In the rows, 128 means zero.
Here are made-up elements, facts about them, and rows of numbers that follow some of those facts. Name the element behind each unnamed row.

Some elements and their rows:
zego: [119 140 128 112 140 135 133 129 130 128 113 124 136 131 125 137 126 121
 129 127 141 117 134 129 132 125 137 130 119 118 136 123 139]
grago: [115 125 122 113 127 127 123 131 124 122 119 145 130 141 116 131 130 124
 119 122 118 129 133 133 123 128 133 143 128 135 131 129 132]
pagran: [123 130 142 119 128 124 118 136 112 134 126 148 144 140 124 123 137 121
 107 121 120 136 135 128 120 134 135 138 121 121 149 117 123]
mugrur: [138 172 176  80 123  87  96 136 120 109 113 166  63 218 125  98 162 171
  78  81  99 163 109 125 125 169 139 153 135 102  98  84  81]
gafom: [129 136 112  94 170 113  99 126  92 139  95 168 102 149  96 116 153 203
 107 133 100 128 116 115 106 145 114 163  99 118 102 118 114]
pitrigem: [134 129 113  98 176 130 113 110  87 164 101 132 152 123 113 138 138 162
 134 148 130 112 130 127 109 117 113 146  83 105 121 121 144]
gisko: [142  98 119 167  97 138 107  97 134 120 175 123  91  97 160 128 134 149
 145 133 127 165  89 107 132 120  89 111 154 151  92 127  91]
gesa: [119 140 126 110 138 134 133 126 130 124 112 124 133 134 121 139 126 119
 131 125 138 117 132 132 134 124 136 133 121 122 131 126 139]
brakletok: [123 133 126 103 136 136 131 123 131 130 116 119 134 143 134 143 127 115
 136 123 139 117 134 137 130 112 136 135 127 121 130 121 148]
fostu: [127 106 109 120 125 130  99 132 132 116 146 158 148 135 134 136 140 133
 121 156 115 154 141 144  99 143 164 137 137 119 146 150 155]
bute: [123 133 122 114 139 137 125 129 134 125 122 125 143 129 131 141 129 123
 131 140 141 124 137 134 125 130 147 128 122 113 139 131 148]
siplunu: [119 140 128 112 140 136 133 129 129 128 113 124 137 131 126 138 126 121
 129 127 140 116 134 130 132 126 137 131 120 118 136 124 140]
risten: [164 161 131 114 188 175 168 170 172 160 143  79 119 178 122 111  89 100
 130 133 113 112 116 156  94 135 146 128  67 166 153 191  95]
suple: [164 115 130 171 113 119 135 110 138 136 159  90 107 104 156 123 122 139
 151 138 131 145 106 124 142 127  99  96 141 127  94 133 107]
zusi: [158 117 118 180 118 125 140 118 146 128 154  94  99  87 149 124 122 150
 150 145 134 139 102 112 146 135  99  95 142 131  96 140 102]
fedir: [115 141 122 112 141 137 136 130 133 121 109 127 130 127 117 139 124 125
 130 128 138 112 132 127 135 127 138 132 121 124 134 129 139]
dokozek: [157 119 121 177 118 124 139 118 144 129 154  94 101  91 147 121 121 149
 150 143 133 137 105 116 144 132 102  96 141 131  97 140 105]
plegromar: [116 126 126 114 128 127 123 134 122 124 121 146 132 140 118 129 132 125
 117 122 119 129 133 130 122 129 134 142 127 133 136 127 130]
poson: [122 136 129 108 135 133 132 123 128 129 115 120 137 138 128 140 125 115
 131 125 140 120 134 135 132 121 135 132 120 118 130 123 142]
plonem: [121 138 126 113 138 136 133 128 130 127 115 123 135 129 127 139 127 121
 128 128 141 118 132 129 134 126 136 130 120 117 135 124 137]

Facts:
plegromar	babrul	plodros; vobel	babrul	groko; rogruk	babrul	kopan; setam	babrul	droro
rula	babrul	stubok; kiriku	babrul	figrufek; gizitro	babrul	plonem; brisku	babrul	gesa
treklak	babrul	drezen; stadre	babrul	latrin; vasko	babrul	klinosen; droro	babrul	vobel
klofol	babrul	pitrigem; ketun	babrul	ziskun; dridam	babrul	nupe; vogek	babrul	kifla
plodedam	babrul	drudrubim; brebari	babrul	trosim; nuvam	babrul	stadre; laplum	babrul	kepler
dreske	babrul	maklel; sepa	babrul	laplum; bebos	babrul	fostu; vofar	babrul	faskasku
grupin	babrul	vedra; stegrir	babrul	brisku; naben	babrul	brebari; nupe	babrul	kaben
kleskek	babrul	setam; dedrir	babrul	tatrar; muskes	babrul	grupin; gesum	babrul	sodri
tradel	babrul	klalin; pifel	babrul	truvobam; skenol	babrul	zaston; mugrur	babrul	vasko
kugar	babrul	dreske; vavor	babrul	poson; kiskadro	babrul	duzul; latrin	babrul	loma
pagran	babrul	dilarul; tredus	babrul	plodedam; nilu	babrul	ketun; figradres	babrul	flezibel
kepler	babrul	kludre; pletel	babrul	sepa; brelo	babrul	stevu; nalar	babrul	sifetol
sodri	babrul	fedir; grago	babrul	zego; groko	babrul	plomur; fulem	babrul	sakoruk
konan	babrul	plenestuk; troru	babrul	bifogar; grobustes	babrul	siplunu; trurom	babrul	vona
bifogar	babrul	konan; stevu	babrul	skeva; rokla	babrul	brofo; fekles	babrul	risten
plenestuk	babrul	bebos; dresa	babrul	zuge; gafom	babrul	mugrur; fostu	babrul	bute
gisko	babrul	gota; mumun	babrul	troru; flatas	flagrak	faskasku; suple	flagrak	brofo
stopes	flagrak	vogek; kiriku	flagrak	gizitro; truzos	flagrak	risten; dokozek	flagrak	drudrubim
faskasku	flagrak	setam; kludre	flagrak	klinosen; duro	flagrak	fulem; zerarol	flagrak	rupek
vasko	flagrak	grupin; rapubo	flagrak	rokla; dridam	flagrak	vogek; plodedam	flagrak	rupek
zusi	flagrak	gizitro; vike	flagrak	kepler; grupin	flagrak	grigro; plazis	flagrak	grupin
kugar	flagrak	mesku; vona	flagrak	rupek; koplan	flagrak	klofol; nilu	flagrak	rupek
loma	flagrak	vofar; kare	flagrak	klofol; brelo	flagrak	bebos; puskir	flagrak	fulem
kotan	flagrak	stubok; kosku	flagrak	risten; grobustes	flagrak	kotan; fekles	flagrak	gafom
plenestuk	flagrak	vofar; sifetol	flagrak	risten; gisko	flagrak	flatas; mumun	flagrak	plonem
flatas	sifak	kludre; klinosen	sifak	kiriku; rogruk	sifak	gisko; suple	sifak	zusi
sakoruk	sifak	grago; sakoruk	sifak	vasum; setam	sifak	vofar; setam	sifak	naben
stopes	sifak	mumun; kiriku	sifak	muskes; kiriku	sifak	gesa; drezen	sifak	gromak
stubok	sifak	bifogar; rerar	sifak	setam; rerar	sifak	zaplustos; plodros	sifak	rupek
stadre	sifak	dedrir; zaplustos	sifak	dilarul; gruvik	sifak	kotan; gruvik	sifak	dedrir
ruskan	sifak	nalar; ruskan	sifak	tatrar; zerarol	sifak	dresa; zerarol	sifak	zaplustos
skeva	sifak	zaflum; luzok	sifak	fedir; luzok	sifak	kugar; zaflum	sifak	dridam
figrufek	sifak	zerarol; gesa	sifak	luzok; vevul	sifak	pomazel; ketun	sifak	drezen
grukun	sifak	koplan; grukun	sifak	trafle; poson	sifak	kotan; poson	sifak	zaston
poson	sifak	dedrir; poson	sifak	gruvik; duzul	sifak	kugar; nuvam	sifak	vevul
nuvam	sifak	plomur; sepa	sifak	vavor; sepa	sifak	konan; grorapas	sifak	groko
grorapas	sifak	kiskadro; bebos	sifak	pifel; bebos	sifak	plenestuk; vofar	sifak	kludre
kliren	sifak	ketun; kliren	sifak	tatrar; nupe	sifak	loma; stustestol	sifak	zaston
truvobam	sifak	figrufek; noflam	sifak	dridam; plazis	sifak	dridam; muskes	sifak	stadre
kopan	sifak	tatrar; gesum	sifak	vasko; seran	sifak	kifla; pifel	sifak	noske
bresta	sifak	rapubo; mugrur	sifak	pagran; vona	sifak	dokozek; vona	sifak	fedir
kiskadro	sifak	tredus; stidro	sifak	matruk; klalin	sifak	plezafa; koplan	sifak	stustestol
robri	sifak	rapubo; safur	sifak	truzos; kaben	sifak	rogruk; pagran	sifak	skeva
delun	sifak	tatrar; nilu	sifak	rogruk; pitrigem	sifak	gafom; kifla	sifak	kugar
kepler	sifak	kare; pletel	sifak	dresa; gromak	sifak	latrin; kare	sifak	drezen
kare	sifak	tatrar; brelo	sifak	rapubo; nalar	sifak	duzul; nalar	sifak	plezafa
sodri	sifak	vona; puskir	sifak	vavor; grago	sifak	kugar; konan	sifak	groko
brafla	sifak	rapubo; brafla	sifak	dokozek; drivu	sifak	kopan; bifogar	sifak	plemo
bifogar	sifak	vasko; klumim	sifak	vogek; klumim	sifak	seran; klumim	sifak	zusi
plenestuk	sifak	miklo; sanom	sifak	pletel; vedra	sifak	zaflum; vozim	sifak	brakletok
grigro	sifak	pagran; grigro	sifak	grupin; trafle	sifak	dresa; brakletok	sifak	rogruk
mumun	sifak	pomazel; bovul	sifak	gesa; klikam	sifak	vogek; klikam	sifak	noske
tatrar	sifak	luzok; tatrar	sifak	ketun; zaston	sifak	dilarul; zaston	sifak	dresa

Rows to name:
No name comes twice in this set of rows, the named rows included.
[160 102 124 182 103 115 127 119 132 130 167 114  99 102 150 113 131 150
 136 137 110 157 101 115 135 135  94 106 150 141  98 136  91] : grobustes
[129 153 139  95 135 120 125 123 134 118 109 124 105 163 129 134 135 135
 121 112 137 130 124 132 137 135 135 134 124 108 109 111 126] : klinosen
[127 144 145 117 139 131 129 129 120 138 120 125 149 131 132 132 131 118
 119 126 143 123 136 128 130 131 138 125 114 106 149 114 131] : zaflum
[158 105 127 179 105 114 126 120 132 131 164 115 101 105 146 111 129 149
 136 136 110 154 105 117 132 134  98 106 148 142 101 136  95] : fekles
[113 122 113 121 129 131 126 135 130 117 119 146 124 129 115 133 131 131
 118 128 120 129 127 124 129 134 130 141 130 136 131 132 126] : vogek
[159 113 113 183 116 126 140 116 146 127 157  93  95  82 154 127 124 152
 149 146 134 145  97 109 150 136  94  93 145 130  94 138  96] : kotan
[135  90 101 119 119 130  85 125 133 112 161 162 153 141 143 144 146 132
 123 171 106 173 140 156  90 146 175 138 144 114 143 161 166] : bebos
[127 130 131 100 133 133 129 118 127 134 120 116 137 150 139 144 127 110
 137 119 138 121 135 142 129 108 135 135 126 119 128 118 148] : vozim
[126 145 146 116 139 131 129 129 118 138 119 127 147 132 130 131 132 117
 118 125 140 123 135 127 130 130 138 127 114 107 149 114 129] : skeva
[158 102 122 179 103 114 127 118 133 128 165 114  98 103 146 116 129 148
 138 137 110 157 102 118 136 134  94 107 151 143  94 139  94] : kiriku
[116 121 117 118 126 129 124 131 127 120 121 145 126 135 119 134 132 126
 118 125 119 134 128 128 127 130 128 142 130 135 129 129 126] : vofar

The same elements again, as new rows of numbers:
Known rows:
ruskan: [129 127 130 131 132 123 129 127 127 137 127 134 126 132 126 127 124 124
 120 127 124 130 129 124 129 129 125 124 125 133 125 132 124 126 128 132
 125 129 128 127 134 126 127 126]
latrin: [129 132 124 131 132 132 126 120 130 133 130 112 124 126 127 129 137 134
 131 126 131 129 128 136 125 144 134 135 129 124 135 130 130 130 127 130
 133 130 127 127 122 131 129 126]
grobustes: [124 133 133 130 115 118 135 122 127 123 134 142 131 132 123 126 108 131
 120 123 124 131 113 132 130 123 121 134 131 127 132 118 122 128 126 126
 118 126 123 143 119 123 122 131]
fostu: [129 126 132 127 127 131 125 133 126 133 127 128 122 129 131 128 129 129
 128 131 127 128 128 128 127 130 129 127 128 128 130 128 130 128 127 127
 129 131 126 127 127 129 129 128]
plegromar: [137 139 128 128 125 118 129 113 134 130 131 138 139 120 118 132 114 128
 113 111 130 135 118 137 132 123 121 136 127 101 127 127 124 131 128 132
 110 122 125 128 119 133 129 128]
zerarol: [110 201  91 101 101 126 144 104 114 145 119  82 182 113 102 136 107 139
 159  60 125 119 165 125 110 153 151 123 135 139 100  94 109 120 141 129
  91 104 127 123 148  86 121 141]
pitrigem: [118 116 107 118 134 149 123 120 131 124 121 130  89 120 141 127 137 142
 118 187 133 128 138 138 129 109 132 100 124 142 113 122 142 124 128 124
 142 127 113 130 136 121 127 108]
treklak: [126 129 140 130 108 116 136 135 128 132 133 148 118 135 128 125 110 131
 122 136 119 130 107 137 125 119 127 138 132 141 132 114 121 130 126 127
 128 128 119 150 119 116 119 135]
fulem: [141 126 142 131 110  90 119  91 138 133 127 159 120 122 131 140 125 123
 109 132 125 134 115 134 129 129 122 157 123 127 130 135 128 135 123 141
 123 126 120 134 119 136 127 127]
noske: [129 133 130 129 126 132 126 125 127 129 129 119 126 126 127 127 135 132
 129 130 130 128 126 133 125 140 137 137 130 128 133 127 129 131 127 131
 134 131 129 129 121 132 129 129]
brelo: [121 142 137 118 118 108 134 102 133 126 128 159 135 127 108 119 111 131
 131 109 123 133 139 130 130 113 110 130 122 131 128 139 131 129 126 129
 102 120 121 129 122 122 133 125]
koplan: [123 134 124 128 131 136 132 124 125 118 130 126 130 132 121 122 121 127
 130 124 130 128 134 126 130 131 126 126 129 128 132 127 129 125 131 127
 125 129 132 127 122 128 129 127]
robri: [128 122 129 130 131 116 130 130 129 133 127 136 124 132 127 127 123 123
 122 127 123 131 130 126 129 126 124 123 125 133 122 130 126 126 129 132
 127 131 130 126 134 127 126 126]
vogek: [138 120 141 131 113 106 120 109 133 161 130 134 106 121 129 137 135 137
 117 127 125 134 108 143 122 150 130 149 126 116 138 133 122 135 122 138
 130 132 116 136 117 140 125 133]
vofar: [141 122 127 139 124  98 123 104 136 144 132 138 109 128 127 141 133 125
 110 136 122 133 110 136 125 146 127 146 125 123 136 131 119 137 120 141
 130 131 120 134 123 135 118 127]
grago: [132 131 125 131 127 117 130 119 132 135 133 132 130 126 117 130 123 131
 120 114 126 132 118 137 128 131 122 132 127 111 133 129 123 131 125 134
 118 126 124 130 122 130 125 128]
kaben: [125 119 129 129 140 128 124 131 121 117 123 126 130 135 134 128 121 116
 117 144 126 126 133  99 131 126 131 121 125 134 118 129 130 127 128 132
 141 132 141 121 141 126 130 125]
dreske: [135 123 128 129 136 131 125 136 124 136 128 120 130 122 129 129 128 134
 122 121 132 133 124 124 131 133 128 120 127 105 127 130 125 125 132 127
 123 131 125 120 128 137 131 130]
gruvik: [128 127 131 128 128 123 127 125 128 132 129 127 128 131 129 127 129 129
 126 127 127 128 127 130 127 134 130 134 128 128 130 128 129 130 129 130
 130 130 129 127 128 132 128 126]
sanom: [128 124 128 130 131 118 130 130 129 133 127 133 127 132 126 127 121 122
 122 124 124 130 128 127 129 129 124 125 125 130 127 130 125 126 129 134
 126 129 130 124 132 126 127 126]

Which element is each row?
No name comes twice in this set of rows, the named rows included.
[125 125 135 123 126 113 129 114 130 127 125 142 127 130 125 124 128 128
 127 126 124 130 140 126 128 125 119 128 123 135 124 137 131 126 127 132
 122 126 127 125 132 127 131 124] : sodri
[123 133 125 129 135 127 133 128 126 123 129 131 134 134 122 123 117 125
 125 118 126 129 134 119 130 124 123 123 127 132 127 128 128 123 131 127
 122 128 130 126 130 125 127 126] : suple
[122 116 144 125 118 137 125 145 121 120 123 133 122 135 145 124 131 124
 126 153 127 124 132 122 127 124 139 135 129 163 121 122 136 127 134 125
 145 131 134 137 130 124 130 125] : gota
[127 138 138 121 114 123 127 123 131 139 131 135 125 121 118 125 123 142
 129 118 127 132 121 140 125 133 127 141 128 122 133 130 128 131 125 130
 117 126 119 137 113 133 131 133] : naben
[127 116 143 118 119 134 120 121 127 116 120 145 127 122 146 130 141 123
 138 144 134 126 150 124 130 110 127 131 126 150 121 135 140 128 132 122
 126 121 127 126 131 132 137 120] : skeva
[119 137 128 116 114 130 125 108 133 128 128 135 115 114 116 129 127 149
 134 132 130 129 117 128 124 126 124 131 126 103 132 129 135 135 116 125
 126 125 113 135 114 133 131 133] : tredus
[134 126 117 122 112 124 120 113 137 146 130 137  83 105 133 138 127 156
 103 177 132 136 100 164 126 118 134 124 127 114 124 116 127 131 123 130
 126 130 103 143 114 131 123 119] : gafom
[122 130 132 129 119 116 136 128 126 133 133 137 117 136 119 125 108 134
 122 131 119 130 104 126 126 127 128 133 129 124 131 117 121 131 119 130
 134 133 123 143 126 120 121 137] : rogruk
[145 180 104 110  93  91 123  93 116 206 119 102 134  97 143 156 140 158
 145  81 127 113 145 174 108 166 169 133 130 174 103 100 104 123 145 137
  93 102 108 116 143  96 117 129] : rupek
[122 128 120 128 123 130 131 121 133 131 131 131 111 126 124 130 116 142
 125 135 124 128 104 131 125 123 125 121 129 105 131 122 129 131 116 127
 135 130 118 138 125 129 121 134] : kiskadro
[102 207  79 105 107 108 150  85 121 145 122  95 173 122  83 139  94 139
 162  53 116 118 157 114 109 145 136 113 133 129 102  99 109 122 126 131
  90 103 125 122 152  77 115 141] : nilu
[122 124 121 127 125 120 131 119 133 154 132 129 108 128 116 128 138 140
 144 115 122 127 126 138 122 141 119 117 126 116 144 137 125 129 117 127
 129 128 111 129 126 130 124 132] : trurom

Now the same elements, written a new way:
Some elements and their rows:
kaben: [115 112 118 150 124 154 116 115 161 134 145 146  92  75 168  83 143 158
 138 103 134 116 143 127 145 139 125  99  76 137 163 124 126 122 127 138
 134 120 124 157 118 103 178]
drivu: [122 122 117 143 129 166 111 101 150 133 123 134  92  91 170  81 135 149
 147 109 140 123 129 133 148 149 113 101  95 127 174 124 136 114 140 138
 125 127 139 158 124 116 181]
sepa: [104 101 134 140 101 153 125  82 138 134 110 108  84 129 152  88 139 148
 138 163 174 139  97 161 122 131 131  90 104 127 161  85  93 144 123 129
 132 152 113 178 120 131 170]
flezibel: [124 120 127 157 127 161 118  96 166 131 136 140  88  87 146  81 127 143
 152 115 134 119 142 126 147 136 114  78  99 142 162 132 153 117 132 123
 119 136 128 150 114  95 181]
muskes: [125 123 116 145 133 168 126 107 151 121 113 135  90  94 172  85 149 153
 151 110 140 119 117 128 158 153 119 105  92 117 192 121 138 108 146 141
 131 129 147 170 129 124 187]
grupin: [122 148 181 150 104 156 102  82 168 105 125 151  63  92 165 121 159 156
 180 100 179  53 178 154 129 154  76 145  60 126 155 130 203 163 172  66
 130 176 160 197  85 119 187]
vedra: [123 126 117 154 118 163 101 102 168 154 130 133  94  89 164  86 145 153
 144 115 132 118 142 128 137 134 112  95  99 132 169 131 144 121 120 148
 129 131 141 149 127 111 186]
kepler: [ 92 105 130 130 106 159 120  77 143 131 103 107  85 121 164  79 132 134
 114 152 173 146  98 166 117 127 142  81 110 132 163  85  93 138 115 120
 132 159 121 169 110 132 167]
pitrigem: [121 122 119 150 122 160 108 103 161 143 137 137  93  84 166  83 136 151
 142 113 137 122 142 129 140 139 113  94  91 136 164 129 138 118 130 140
 128 125 132 148 121 110 180]
bifogar: [150 132 109 133 144 179 107  96 177 107 157 176 107  76 178  65 124 156
 154 122 134 117 130 122 133 165  71 112 138 147 177  98  83 118 145 132
 114 157 148 176 142 124 176]
rokla: [118 127 123 143 139 175 138  93 165 102 105 136  84  90 162  74 134 133
 136 107 139 124 115 128 163 145 128  77 109 129 193 124 151  99 139 115
 120 148 152 163 114 111 186]
mumun: [153 127 111 137 147 178 119 101 158 106 143 167 104  89 169  74 135 165
 175 124 138 113 117 121 149 171  75 123 127 129 186  99  94 115 158 139
 113 148 149 189 147 128 182]
faskasku: [144 110 135 158  43 133 125 106 181 108 174 100  85 154 177  42  91 185
 133 113 113 138 151 104 145 175 108  90 115 129 209 123 183 117 174 185
 144 161  86 158 144   4 163]
brisku: [126 121 125 154 133 165 127  98 159 120 124 138  85  92 149  82 131 143
 156 115 134 118 131 126 157 143 116  82 100 132 175 129 156 112 141 123
 120 137 136 160 117  99 184]
gromak: [121 122 117 146 129 166 112 103 153 133 123 135  93  91 170  82 138 151
 147 110 140 122 128 131 147 147 115 102  95 127 175 123 136 114 139 140
 126 128 138 159 124 115 182]
trurom: [128 121 125 150 138 170 137  96 154 107 113 136  84  97 151  81 135 144
 159 115 139 118 117 126 166 150 116  87 104 124 186 125 153 106 150 122
 117 141 143 170 121 107 187]
fekles: [135 118 127 155 138 167 136  99 146 115 119 137  85 102 142  86 136 151
 179 121 138 116 119 125 167 153 108  95 100 121 182 125 154 111 155 126
 115 134 138 175 126 105 188]
brafla: [122 122 118 146 127 164 117 105 157 131 125 136  92  90 168  83 142 153
 146 112 140 120 129 128 148 146 115 100  93 128 176 123 135 114 135 140
 127 129 139 161 126 117 183]
fedir: [126 119 125 155 125 161 121  94 163 132 140 137  84  86 149  81 127 140
 150 118 133 119 146 126 148 135 111  75  97 141 162 133 158 116 132 120
 121 131 129 148 117  96 182]
miklo: [125 121 126 153 132 165 127  96 160 119 125 139  86  92 148  81 132 143
 156 116 137 118 129 126 156 142 115  83 104 133 173 128 152 111 140 123
 117 139 135 162 118 100 184]

Which element is each row?
No name comes twice in this set of rows, the named rows included.
[153 101 134 158  56 136 147 115 159  85 163 103  80 166 170  47 104 199
 162 114 117 128 128 102 169 192 107 110 107 109 226 112 177 114 198 185
 142 155  91 188 154  12 169] : gisko
[132 119 118 150 134 166 125 109 142 127 119 135  90  99 162  89 150 161
 169 116 138 115 119 126 161 155 111 112  89 114 186 121 138 113 152 144
 127 123 142 175 133 121 188] : brelo
[126 124 116 140 132 170 128 100 146 120 117 129  87  95 176  82 144 150
 150 116 143 122 121 129 157 155 113 102  93 119 189 121 140 107 147 137
 128 124 148 165 132 128 188] : nalar
[135 127 116 131 122 170 147  94 141 114 131 118  76  92 184  83 147 147
 148 133 149 125 134 124 158 158 101  90  88 122 190 120 146 101 147 128
 130 112 152 157 147 143 194] : grago
[117 120 111 138 131 167  85  96 135 149 126 133  94  91 176  74 114 138
 144  98 133 128 144 144 137 147 112 102  96 129 157 127 143 126 141 135
 121 116 130 144 115 102 171] : kopan
[113 112 146 150 113 152 131  81 142 128  96 116  92 132 156  97 133 142
 143 169 189 153  75 156 133 152 125  94  99 125 176  97  96 119 157 136
 141 159 114 176 107 152 170] : pletel
[131 115 127 158 132 162 127 102 153 126 131 139  88  96 138  85 137 155
 173 120 136 113 130 124 159 143 108  92  98 130 169 127 149 118 143 129
 115 133 130 169 124  98 186] : rapubo
[127 116 112 140 139 169  91  99 119 145 120 132  96 100 166  80 120 148
 170 105 135 124 132 144 148 155 106 114  94 116 163 122 138 123 156 138
 115 112 133 160 123 108 176] : kare
[123 124 124 156 123 157 106 104 166 147 135 139  97  85 167  87 135 150
 141 116 142 128 137 128 139 144 111  95  87 138 165 134 136 113 137 145
 133 128 127 145 116 117 179] : figrufek
[144 127 119 147 137 172 107  90 184 117 166 172 101  74 152  66 111 146
 154 123 130 117 147 120 132 147  76  86 136 161 155 113 112 122 134 116
 107 157 131 159 127  97 173] : bute
[140 124 123 160 135 174 127  96 154 130 108 132  88 109 134  90 149 154
 185 125 130 109 119 124 163 143 106  94 112 115 189 127 162 113 144 137
 111 142 152 176 135 108 197] : dridam

